Below is a small trained network, with its code and all its weights. Each question gives an input and a class and asks what happens when units are switched off, that is, made to give their printed mean instead of their output.

import numpy as np


def w(rows, s, z=0):
    codes = np.array(rows[::2]) - 128.0
    scale = np.full(codes.shape[1], s)
    scale[-1] = z or s
    return codes * scale


def f(y):
    return np.maximum(y, 0)


def log_softmax(a):
    a = a - a.max(-1, keepdims=True)
    return a - np.log(np.exp(a).sum(-1, keepdims=True))


def net(x, mask):
    res = np.array(x, float).reshape(1, 4) / 4 @ E
    y = f(res @ A[0][:, :-1].T + A[0][:, -1])
    res = res + np.where(mask, y, B[0][:, -1]) @ B[0][:, :-1]
    return log_softmax(res[-1] @ U[:, :-1].T + U[:, -1])


A, B = {}, {}
E = w([
[153,254,206],'x0',
[127,128,128],'x1',
[246,86,163],'x2',
[73,44,246],'x3',
],0.0093)
A[0] = w([
[185,110,138,79],'N1',
[94,91,190,107],'N2',
[220,66,143,15],'N3',
[216,106,152,33],'N4',
[209,115,163,6],'N5',
[216,75,125,122],'N6',
[107,79,81,84],'N7',
[83,94,196,143],'N8',
[152,161,94,125],'N9',
[48,162,110,80],'N10',
[16,167,110,64],'N11',
[133,158,147,92],'N12',
[123,151,192,119],'N13',
[114,208,179,53],'N14',
[21,132,99,25],'N15',
[75,89,209,136],'N16',
[134,202,187,35],'N17',
[144,167,94,137],'N18',
[149,180,150,102],'N19',
[160,59,101,68],'N20',
[133,186,159,58],'N21',
[168,189,19,143],'N22',
[117,228,183,57],'N23',
[160,176,42,149],'N24',
[127,102,185,93],'N25',
[37,139,90,49],'N26',
[133,151,108,112],'N27',
[126,38,60,92],'N28',
[124,138,159,137],'N29',
[85,99,186,142],'N30',
[82,134,114,30],'N31',
[176,112,141,52],'N32',
[127,84,184,140],'N33',
[148,169,3,142],'N34',
[214,111,147,11],'N35',
[77,87,80,41],'N36',
[70,62,67,47],'N37',
[152,133,85,116],'N38',
[111,116,86,15],'N39',
[121,56,62,113],'N40',
[13,185,88,78],'N41',
[84,105,181,118],'N42',
[106,110,160,127],'N43',
],0.016,0.0026)
B[0] = w([
[190,211,181,173],'N1',
[142,140,55,186],'N2',
[195,179,158,208],'N3',
[194,177,166,196],'N4',
[167,175,154,189],'N5',
[154,181,185,211],'N6',
[72,48,178,192],'N7',
[140,120,28,195],'N8',
[103,125,74,178],'N9',
[230,211,171,193],'N10',
[254,226,192,215],'N11',
[50,74,183,157],'N12',
[33,89,125,175],'N13',
[65,8,182,201],'N14',
[168,189,175,205],'N15',
[146,120,43,206],'N16',
[40,87,153,202],'N17',
[100,101,53,181],'N18',
[31,37,135,182],'N19',
[78,129,176,190],'N20',
[53,50,163,181],'N21',
[141,143,45,254],'N22',
[53,79,166,221],'N23',
[137,110,49,228],'N24',
[127,149,97,173],'N25',
[168,173,186,201],'N26',
[129,131,113,156],'N27',
[50,55,181,231],'N28',
[80,91,114,152],'N29',
[138,129,26,187],'N30',
[136,189,155,157],'N31',
[200,161,171,164],'N32',
[124,164,58,185],'N33',
[115,115,63,253],'N34',
[197,171,159,191],'N35',
[95,89,172,192],'N36',
[71,73,166,219],'N37',
[153,135,97,171],'N38',
[124,116,131,159],'N39',
[39,13,161,219],'N40',
[201,221,175,231],'N41',
[163,126,52,180],'N42',
[145,152,35,160],'N43',
],0.008,0.013)
U = w([
[136,130,37,178],'0',
[63,71,251,219],'1',
[198,196,251,6],'2',
],0.014,0.0014)

Each question gives the input, the list of numbers given to net, and the class t.
The units are the neurons (one row each of A and B). Each row of codes is followed by its name. A weight is (code - 128) times the scale printed after its matrix; where a second scale follows, it is the last column's (A, B and U).
mask holds one flag per neuron, in row order. A switched-off neuron (its flag False) gives its mean, the last column of its row in B, instead of its output. The means were averaged over made-up inputs and are rounded, as every weight is.
A unit's drop is (log p(t) with every unit on - log p(t) with that unit switched off) / (log p(t) with every unit on - log p(t) with every unit switched off).
most important unit: the unit with the biggest drop
k most important neurons: the k neurons with the biggest drops, biggest first
drop of u: that unit's drop, to one decimal
input [-6,-2,7,0], class 2: 2 most important neurons : N3; N6
input [6,1,-5,-5], class 1: 3 most important neurons : N14; N23; N21
input [7,1,3,-8], class 0: most important unit : N22
input [-2,5,3,3], class 0: 2 most important neurons : N11; N41
input [6,1,-5,-4], class 1: 2 most important neurons : N14; N23
input [5,-3,-8,6], class 2: 2 most important neurons : N11; N41
input [8,-7,3,-8], class 0: 2 most important neurons : N22; N24
input [1,-7,-7,-6], class 2: 2 most important neurons : N41; N11
input [-8,-8,-3,-7], class 1: 2 most important neurons : N28; N40
input [-6,6,1,-3], class 1: drop of N38 : 0.0
input [7,3,5,-6], class 1: drop of N19 : 0.1
input [-6,-6,-7,-5], class 2: drop of N10 : 0.2
